Each row is followed by the grade that its hidden value falls in (each part has its own value, ranges and names)
[-126, 20, 87, -144, 79, 137, 153, 23, 222, -28, -54, 194, 64, -60, -26, -28, 279, -201, -48, 260, 36, -21, 161, -234, 55, -116, -343, 185, -233, 86, 234, -138, -287, 56, 76, -188, 25, -43, 328, -47, 40] : U
[266, 57, 228, -202, 329, 263, -190, 392, 283, -63, -119, 183, -186, -183, -289, 7, -120, 75, 341, 65, -5, -171, 83, -73, 52, -113, -237, 118, -3, -91, -291, -74, -207, 52, 309, -96, 228, -299, -81, 1, -61] : J
[234, 268, 280, -149, -14, 8, -122, 210, 304, 243, -218, 225, -266, -97, -301, 398, -314, 177, 107, 79, -150, 247, -23, 313, -88, 210, -212, 33, -4, 111, -289, -134, 45, -128, 189, -154, 49, -219, -64, -81, 18] : A
[-131, 49, -2, 257, -341, -165, 417, -152, 7, 14, 46, -22, 196, 16, 243, 85, -330, 6, -328, -128, -314, 377, -232, 152, 49, -18, 3, 97, -121, 168, 111, 120, 222, -356, -286, 285, 188, 119, 99, -196, -131] : E
[104, -25, -4, -168, -42, 21, 102, 265, 89, -20, -246, -125, -157, -346, -236, 116, -285, 103, -143, -12, -47, 190, -24, 32, 398, 123, -9, -111, 76, -51, -165, -13, 318, -57, 27, 248, 17, -4, 195, -234, 135] : E
[14, 21, 114, -248, 102, 0, 76, 116, 11, -22, 96, 379, 33, -64, 21, -30, 28, -208, 80, 103, -8, 24, 97, 126, -91, -43, -263, 85, -235, 198, -5, -11, -509, -100, 165, -218, 88, -74, 122, 22, -56] : H
[127, -225, 58, -254, -34, 298, 97, 98, 5, -238, 33, -225, 93, -265, -192, -251, -28, 8, -65, -118, 294, -183, 77, -142, 184, 13, 14, -157, -209, -48, 193, -117, 97, 235, 314, 38, 15, 200, 249, 10, 308] : R
[174, 24, 141, -7, 115, 208, 127, -12, -113, -275, 184, 299, 177, 39, 55, -171, -255, 27, 117, -226, -137, -163, -92, 225, -331, -306, -130, -61, -194, 135, -36, -6, -364, -300, 295, -112, 316, 133, -135, 169, -131] : R
[38, -218, 102, -166, -100, 277, 226, -229, -19, -220, 193, -224, 332, -83, -15, -370, 300, -169, -78, -88, 308, -257, 36, -224, -93, -42, 76, 0, -380, -5, 272, -96, -155, 157, 201, -155, -14, 189, 203, 28, 212] : R
[301, 186, 310, -221, -6, 46, -218, 280, 155, 164, -22, 265, -200, -63, -252, 250, -427, 161, 226, -75, -22, 118, 4, 389, -183, 207, -130, -32, -106, 135, -265, -79, -110, -46, 370, -212, 120, -162, -163, 58, 11] : R
[229, 79, 311, -129, -72, -8, -141, 210, 173, 93, -68, 118, -163, -73, -226, 198, -347, 274, 186, -86, -41, 152, -23, 328, -178, 192, -179, 8, -22, 145, -194, -51, 3, 38, 243, -118, 118, -125, -152, 6, 147] : W
[77, -77, 25, -185, -44, 70, 116, 271, 18, -99, -215, -156, -98, -372, -259, 21, -147, 86, -135, -9, 78, 144, 39, 10, 341, 130, 11, -107, 16, -35, -117, -31, 249, 55, 79, 212, 1, 68, 234, -198, 227] : L
[94, 291, 191, 95, -122, -263, -133, 127, -10, 180, -219, 139, -96, 118, -78, 349, -460, 306, 133, -159, -338, 255, -142, 274, -196, 79, 149, 47, 191, -7, -572, 204, 47, -425, -8, -120, 163, -166, -396, -162, -209] : L
[138, 71, 123, 35, 142, 236, 186, -35, 44, -236, 24, 256, 106, -17, -13, -79, -152, 46, 40, -87, -208, -99, -93, 119, -219, -319, -230, -8, -118, 99, -17, -83, -226, -308, 189, -54, 267, 87, -25, 75, -100] : U
[33, 60, 228, -416, -8, 68, -346, 182, 223, 191, -283, -106, -145, -53, -402, 141, 271, 78, 195, 185, 350, -139, 301, -324, 47, 263, 12, 38, -55, -162, -126, -119, -80, 354, 351, -524, -238, -157, 78, -81, 297] : J
[8, 14, 248, -380, 7, 125, -321, 187, 257, 134, -239, -117, -109, -50, -381, 72, 320, 70, 207, 193, 383, -181, 322, -386, 42, 213, -52, 88, -96, -150, -20, -140, -94, 441, 358, -498, -195, -145, 117, -48, 318] : J
[187, 161, 212, -9, -100, -249, -171, 55, -135, 90, 5, 182, -1, 171, 11, 165, -489, 269, 254, -301, -255, 104, -167, 375, -366, 47, 162, -23, 90, 54, -530, 249, -190, -398, 126, -222, 201, -125, -509, -27, -188] : W
[-203, -28, -97, 47, -30, -43, 119, 281, -111, -229, -280, -14, -12, -135, -41, 26, -249, 205, -160, -49, -136, 121, 81, -173, 331, -189, -75, -76, 162, -56, 23, 110, 205, -95, -4, 203, 145, 218, 179, -151, 84] : L
[120, 299, 182, 92, -119, -223, -31, -39, -25, 161, -127, 199, -11, 163, -10, 302, -397, 208, 87, -166, -375, 216, -200, 326, -311, 21, 120, 31, 98, 51, -503, 161, -63, -539, -10, -179, 154, -124, -379, -121, -252] : E
[120, 42, 154, -2, 260, 280, 151, 151, 187, -263, -162, 207, -39, -182, -183, -39, -7, 102, 84, 73, -164, -78, 7, 4, -52, -293, -377, 76, 2, 58, -73, -144, -145, -122, 147, 29, 238, -25, 87, -8, 27] : E
[95, 40, -37, -102, -103, -93, 122, 225, 58, 71, -172, -42, -130, -258, -103, 178, -453, 63, -165, -64, -179, 286, -112, 132, 373, 126, 46, -89, 64, -19, -218, 76, 295, -236, -54, 279, 74, -47, 108, -251, -40] : A
[10, -21, 39, -29, -17, -47, -178, 379, -74, -131, -137, 10, -79, -17, -75, 36, -537, 337, 131, -234, -94, -13, 38, -54, 168, -107, 16, -106, 163, -96, -146, 178, 140, -32, 212, 61, 232, 54, -151, -24, 9] : H
[138, -76, 207, -211, 27, 51, 4, -64, 17, -14, 174, 1, 180, -14, -20, -200, 192, -169, 208, -53, 156, -182, 4, -45, -216, 41, 103, 154, -250, -5, -201, 73, -419, -4, 144, -282, 60, -184, -119, -29, -46] : H
[-182, -84, -205, -103, -19, 42, 200, 96, -195, -259, -107, 49, 114, -94, 66, -110, -193, -14, -241, -77, -65, -29, 73, -205, 319, -255, -42, -204, -25, -37, 212, 61, 22, -183, 106, 79, 72, 339, 292, -62, 40] : U
[27, -131, 119, -122, -102, 200, 226, -283, 43, -110, 157, -178, 319, -24, 18, -281, 335, -204, -63, -32, 209, -192, -7, -217, -136, -28, 87, 86, -353, -11, 163, -63, -194, 41, 99, -197, -18, 73, 144, -33, 100] : J
[162, 223, 293, -38, -90, 6, -53, 165, 316, 192, -240, 112, -214, -91, -284, 364, -261, 246, 44, 66, -143, 271, -32, 247, -85, 196, -217, 77, 17, 115, -194, -134, 169, -51, 110, -74, 60, -160, -29, -105, 100] : E
[12, -164, 94, -122, -99, 262, 276, -271, 81, -169, 76, -242, 285, -102, -50, -280, 357, -147, -138, -1, 225, -188, 12, -260, -47, -44, 20, 39, -317, -19, 256, -136, -60, 108, 101, -124, -50, 148, 255, -50, 217] : U
[53, -119, 37, -180, -43, 144, 161, 170, 64, -144, -214, -214, -44, -361, -270, -39, 2, 72, -158, 24, 130, 67, 61, -85, 304, 93, -36, -89, -23, -38, 0, -96, 244, 126, 89, 158, -38, 108, 297, -178, 303] : L
[169, -19, 150, -27, 129, 186, 129, -7, -121, -305, 169, 285, 167, 10, 41, -195, -203, 48, 139, -213, -122, -167, -82, 231, -338, -295, -162, -56, -162, 152, -52, 4, -389, -259, 281, -113, 301, 123, -132, 158, -75] : H
[-48, 1, -33, 0, -15, 32, -80, 327, -22, -145, -180, -9, -56, -36, -59, 41, -483, 275, 1, -169, -113, -4, 43, -163, 277, -172, -24, -117, 125, -122, -2, 107, 223, -61, 177, 115, 211, 127, 5, -46, 0] : J
[-64, 34, 94, 240, -334, 9, 313, -174, 117, -6, 102, -62, 206, 78, 177, 38, -318, 81, -245, -158, -191, 230, -186, 77, -54, -39, -64, 82, -209, 150, 283, 3, 245, -171, -95, 171, 203, 153, 86, -64, -32] : U
[-119, 41, 78, 280, -344, -71, 395, -189, 102, -7, 30, -67, 202, 37, 182, 75, -237, 70, -300, -101, -251, 325, -201, 102, -32, -22, -80, 128, -151, 176, 214, 30, 260, -225, -228, 227, 178, 132, 117, -148, -27] : E
[-150, -106, -169, -72, -15, 72, 124, 182, -195, -290, -69, 33, 101, -77, 62, -137, -302, 64, -165, -147, -42, -66, 79, -203, 308, -270, -36, -200, -15, -56, 212, 84, 56, -111, 171, 110, 146, 330, 217, -13, 39] : J
[56, 84, 197, -444, -37, 3, -344, 157, 131, 217, -259, -74, -136, -41, -378, 165, 192, 56, 173, 135, 319, -102, 264, -227, 25, 295, 98, -26, -51, -149, -206, -74, -107, 242, 348, -540, -256, -134, 33, -89, 247] : J
[11, 112, 199, -404, -40, -30, -291, 116, 217, 254, -376, -107, -172, -69, -415, 236, 297, 77, 119, 229, 260, -34, 258, -273, 60, 307, 36, 30, 17, -151, -229, -102, -33, 227, 237, -515, -305, -179, 88, -174, 281] : A
[71, -36, 233, 69, -215, 12, 75, 29, 121, -38, 48, -32, 53, -1, -20, 31, -301, 245, 16, -166, -56, 142, -87, 184, -155, 65, -149, 51, -107, 162, 102, -9, 120, 54, 92, 41, 184, 51, -54, 4, 154] : W
[-48, 1, 30, 200, -328, -39, 314, -131, -30, -34, 220, -3, 253, 85, 271, -35, -440, -4, -232, -249, -196, 215, -212, 148, -27, -57, 38, 30, -254, 152, 232, 101, 139, -263, -73, 209, 255, 177, 35, -38, -141] : J
[138, -98, -28, -170, -98, -163, 71, 255, -117, -27, -13, -17, -72, -242, -20, 25, -519, 81, -45, -208, -114, 219, -121, 248, 272, 125, 84, -143, 45, 36, -250, 188, 107, -189, 15, 257, 130, -14, -18, -168, -4] : W
[51, -277, 97, -200, -86, 269, 217, -175, -61, -278, 182, -239, 306, -138, -46, -401, 271, -121, -63, -114, 336, -268, 54, -189, -67, -36, 52, -44, -340, 11, 269, -86, -141, 207, 228, -116, -12, 220, 212, 38, 288] : H
[-50, -164, 84, -86, -117, 202, 346, -276, 88, -176, -26, -276, 264, -158, -82, -235, 449, -124, -205, 65, 190, -100, 20, -259, -9, -17, -15, 72, -245, 4, 220, -136, -1, 104, -9, -70, -95, 148, 316, -131, 277] : E
[175, 121, 190, 18, -74, -161, -7, -90, -194, -27, 122, 249, 131, 180, 100, 36, -378, 152, 187, -306, -260, 42, -199, 414, -474, -69, 100, -30, -31, 135, -391, 200, -332, -469, 127, -225, 233, -18, -432, 37, -202] : W

Next part:
[-82, 341, 682, -68, 167, 221, 256, -175, 111, -189, 147, -509, -231, 319, -39, -324, -316, 73, 174, 79, -189, -129, 154, -157, -153, -269, -206, 526, 175, -544, -65, 201, -122, -255, 685, 309, 18, 27, 87, 127, -590] : q560
[250, -130, -49, -19, -149, -187, -155, -104, -147, -25, 143, 126, 180, -234, -188, 77, 127, -170, 28, -116, 369, 347, 36, 69, 150, -124, -40, -200, -101, 158, -201, 270, -120, 87, -129, -165, -317, 60, -169, -14, 218] : q61
[1, 203, 472, 64, 159, 93, -250, -234, 86, 92, 11, -283, -52, 135, -122, -116, -19, -17, 155, -13, -261, 1, -202, -378, -286, -283, -167, 191, -84, -201, 44, 175, -276, -389, 334, 350, 12, -252, 418, -119, -309] : q707
[3, -525, 170, -48, 114, -5, 178, -456, 26, -125, -132, 51, 169, -51, 221, -7, -23, 92, 71, 144, 183, 198, 174, -34, -94, -313, -58, -215, -15, -193, -80, 52, -407, -343, -168, 27, -120, -171, 129, -121, 307] : q726
[-40, -32, -231, -38, -67, 7, 26, 49, -484, -38, 115, -95, 193, -2, -186, 307, -107, -117, 244, 172, 23, 336, 286, 307, 229, -177, 14, -231, -293, -19, -32, 439, 314, 199, -112, -98, -57, 87, -107, -87, 279] : q61
[165, -333, -320, 39, -126, -45, 27, -16, -52, 2, 123, 203, 296, -230, -255, 344, 118, -199, -65, -13, 319, 271, 132, 123, 83, -20, -87, -314, -91, 128, -111, 144, 67, 243, -279, -210, -356, 13, -364, -33, 371] : q707
[-25, 436, 475, 28, -18, 136, 169, 50, 82, -347, 361, -256, 50, 47, -143, -242, -170, -111, -58, -227, 65, -136, 160, 233, -133, 91, -224, 108, -74, -547, -224, 147, 22, 114, 455, 148, -253, 198, -210, 100, -403] : q837
[254, -136, -205, -75, -43, -35, 519, -97, 170, 38, 228, -254, 25, 251, -269, 50, -244, 92, 237, 291, 213, 261, 508, 11, 396, -269, -102, 378, 486, 144, -82, 229, 484, 531, 205, -298, -230, 229, -658, 341, -83] : q726
[-113, -132, 150, 68, 104, -103, -88, 0, 309, -12, -65, 179, 25, -89, 100, -206, 27, -125, -75, -82, -191, -166, -290, 163, -364, 105, 124, -204, -67, -146, 59, -504, 32, -64, 13, 98, 175, -266, 354, -192, -81] : q266
[32, -149, -5, -170, 74, 4, -318, -251, -160, -176, 135, -36, 105, -26, -64, -91, 176, -137, 215, -21, -42, 261, 90, -211, 99, -285, -90, -224, -318, -220, -36, 364, -197, -399, 58, 234, 2, -70, 287, -143, 222] : Q195
[422, -418, -79, -113, 73, -176, -204, -587, 334, 118, 120, -68, 125, 79, -210, -177, 264, 70, 264, 54, 230, 432, 94, -686, 244, -500, -219, 77, 251, 188, -64, 329, -299, -277, 7, 50, -275, -117, -23, 64, 204] : q266
[242, -570, -136, -35, -157, -150, 469, -4, 306, 0, -72, 155, 187, -173, 218, 74, -91, 112, -137, 101, 353, 93, 279, 462, 160, -94, 114, -99, 251, 291, -140, -394, 270, 479, -233, -552, -57, -73, -488, 252, 166] : q560
[32, -270, -150, -100, 35, 101, 400, -170, 99, -237, 203, -110, 180, 95, -83, 18, -110, 4, 101, 150, 187, 154, 480, 130, 188, -130, -172, -45, 98, -247, -109, 171, 193, 189, 36, -116, -210, 155, -419, 101, 178] : q726
[-129, 16, -123, 68, 4, -24, -58, 257, 182, -57, 102, 251, 21, -202, -242, -10, 53, -392, -183, -140, -4, -136, -268, 300, -289, 361, 3, -189, -72, -108, -17, -369, 216, 235, -19, -74, -48, -8, -59, -209, -3] : q61
[166, -406, -142, -89, -81, -399, -344, -118, -126, 55, -81, 373, 103, -279, 122, -71, 201, -138, 102, -47, 131, 329, -175, 137, 94, -171, 309, -415, -185, 298, -44, -108, -88, -99, -287, -115, 110, -192, 348, -154, 342] : q61
[408, 92, -250, -105, -149, -90, -8, -52, -75, 83, 364, -283, 113, 121, -442, 106, 1, -33, 304, 83, 209, 444, 390, -164, 540, -345, -159, 241, 135, 303, -127, 602, 392, 418, 203, -210, -280, 224, -511, 300, -18] : Q195
[353, -445, -72, -56, 124, -112, 25, -548, 572, 120, 49, -122, 166, 139, -77, -226, 160, 170, 188, 106, 169, 259, 151, -504, 149, -391, -245, 114, 348, 190, -41, 46, -116, -68, -8, -97, -195, -143, -135, 94, 134] : q837
[-238, -48, 421, 32, 239, 110, -264, -252, 107, -152, -44, 33, -4, -33, 35, -205, 86, -168, -10, -105, -246, -131, -312, -206, -513, -52, -101, -200, -263, -548, 46, -104, -483, -650, 137, 486, 59, -298, 619, -361, -53] : q266
[-46, -562, -516, -198, -9, -27, 520, 147, 249, -178, 88, 178, 39, 24, 40, 8, -118, -91, 22, 264, 58, 21, 390, 439, 243, 41, 156, -108, 236, -49, 33, -392, 648, 445, -88, -330, 167, 78, -427, 146, 236] : q560
[-226, 174, 323, -61, 161, 210, -228, -74, -36, -296, 169, -149, 28, 40, -39, -187, 40, -188, 60, -134, -292, -115, -50, -61, -270, -44, -158, -155, -403, -636, 7, 131, -170, -441, 302, 454, 86, -113, 407, -209, -124] : q707
[422, -455, -263, -163, -79, -531, -397, -211, 191, 192, 36, 350, -32, -156, -78, -244, 294, -118, 208, -25, 174, 417, -197, -281, 287, -300, 289, -104, 198, 524, -8, -104, -5, -48, -108, -112, 61, -159, 216, 34, 198] : Q195
[158, -356, 47, 21, -89, -373, -133, -122, -4, 72, -100, 298, 148, -219, 205, -65, 61, -5, 37, -45, 118, 213, -131, 241, -16, -155, 308, -357, -81, 226, -52, -233, -53, 8, -239, -115, 63, -238, 273, -69, 185] : q266
[188, -163, -313, -87, -175, -215, -57, 171, -30, -51, 182, 126, 201, -137, -19, 36, 54, -101, 73, -44, 67, 204, 189, 382, 300, -51, 187, -281, -163, 215, -65, -43, 494, 426, -93, -258, 65, 13, -168, 125, 159] : q707
[120, -556, -160, -80, 18, -192, -289, -328, -129, 37, -83, 263, 192, -186, 33, 100, 230, -95, 140, 57, 117, 376, -46, -168, 43, -315, 95, -423, -204, 99, 3, 132, -298, -356, -316, 68, -42, -249, 319, -207, 483] : q707
[208, -440, 20, -8, -82, -338, -302, -151, 77, 111, -194, 230, 271, -253, 407, -72, 174, 105, 41, -76, -9, 196, -113, 244, 18, -252, 291, -482, -301, 368, -13, -298, -21, -36, -326, -186, 251, -408, 423, -63, 263] : q707
[-267, 293, 382, 94, 106, 74, 17, 158, -3, -51, -36, -223, 19, 133, 209, -128, -256, 36, 91, 19, -508, -247, -69, 415, -316, -12, 134, -67, -300, -311, 106, -267, 327, 48, 262, 178, 397, -239, 449, -107, -352] : q266
[153, -296, -63, 28, -75, -150, 166, -191, -57, -54, 121, 181, 165, -129, -200, 129, -13, -122, 18, 29, 396, 295, 135, 63, 57, -101, -28, -167, 129, -23, -160, 172, -128, 94, -147, -92, -413, 81, -277, -20, 239] : q837
[87, 128, 682, 5, 21, -78, 215, -27, 309, 41, -69, -193, -285, 84, 151, -355, -268, 94, -12, 7, -80, -183, -156, 69, -227, -183, 106, 476, 349, -76, -62, -339, -70, -45, 479, 12, 159, -170, 146, 197, -634] : q560
[206, 351, -150, -127, -66, -189, -125, 298, 481, -82, 465, -7, -192, 40, -462, -482, 89, -347, 32, -228, 6, -66, -119, 19, 168, 239, -31, 309, 290, 39, -89, -214, 576, 487, 483, -108, -16, 261, -322, 186, -429] : q61
[404, 50, -256, 13, -176, -240, 352, 79, 200, 203, 266, -231, 97, 204, -271, 25, -222, 134, 250, 181, 161, 282, 398, 189, 488, -220, 51, 326, 435, 467, -77, 110, 785, 865, 170, -444, -143, 189, -645, 429, -195] : q837
[395, -279, -635, -151, -138, -365, 146, 81, 412, 75, 356, 150, 38, 68, -362, -167, 77, -122, 186, 83, 217, 290, 248, 32, 532, -43, 129, 96, 470, 405, -38, -128, 756, 695, 46, -368, -99, 210, -574, 308, 70] : q266
[3, -366, 94, -261, -58, -241, 173, -56, -187, -281, 28, 183, -104, -69, 292, -246, -122, -36, 147, 98, 91, 174, 202, 357, 203, -227, 368, -151, 8, -198, -86, -102, 44, -138, 71, -4, 230, 2, 178, 78, 84] : q560
[44, 340, 378, 206, -170, -131, -33, 316, -118, 119, 8, -13, 54, -163, 7, 105, -203, -83, -101, -150, -77, -84, -200, 517, -235, 72, 200, -37, -173, 127, -70, -194, 238, 380, 133, -119, 35, -139, 80, 40, -373] : q707
[403, -136, -10, -14, -119, -384, -258, -120, 42, 319, -42, 4, 52, -54, 1, -48, 63, 78, 232, 45, 57, 355, -75, -68, 240, -387, 210, 48, 85, 615, -26, 41, 146, 188, -21, -236, 82, -195, 135, 127, -29] : Q195
[-192, 216, 115, 70, 13, 109, -80, 193, -67, -198, 208, 153, -17, -199, -381, 44, 12, -478, -178, -199, 76, -102, -235, 176, -358, 324, -140, -127, -163, -412, -103, -8, -91, -14, 135, 156, -264, 106, -58, -248, -76] : q61
[231, 296, -117, 128, -164, -181, 81, 366, 298, 250, 171, -79, -3, -13, -320, -5, -124, -130, -21, -51, 21, -22, -87, 343, 70, 152, 51, 257, 245, 451, -49, -268, 717, 842, 177, -429, -34, 71, -428, 205, -363] : q61
[-30, 510, 418, -51, 123, 192, -213, -99, -45, -120, 257, -485, -74, 218, -260, -232, -66, -95, 234, -69, -243, 15, 29, -241, -65, -209, -294, 284, -177, -384, -52, 445, -38, -225, 547, 324, -20, 38, 182, -29, -395] : q61
[69, 38, -301, 29, -170, -123, 118, 351, -148, 86, 136, -8, 154, -21, -110, 244, -162, -80, 107, 101, -96, 124, 206, 534, 222, -6, 219, -131, -122, 250, 23, -48, 765, 663, -21, -288, 120, 18, -238, 135, -3] : q707
[-63, -312, 170, 98, 52, -190, 33, -191, -186, 168, -304, 45, 160, -10, 358, 112, -177, 184, 191, 225, -175, 163, -22, 301, -142, -322, 301, -297, -182, 129, 91, -153, 16, -71, -237, -34, 261, -379, 486, -168, 158] : q837
[69, 89, -111, -128, -69, 0, 540, 380, 578, -218, 375, -31, -215, 101, -253, -323, -209, -205, -125, -24, 83, -258, 201, 360, 117, 286, -2, 414, 532, -169, -100, -479, 727, 689, 479, -269, -7, 299, -688, 369, -467] : q560
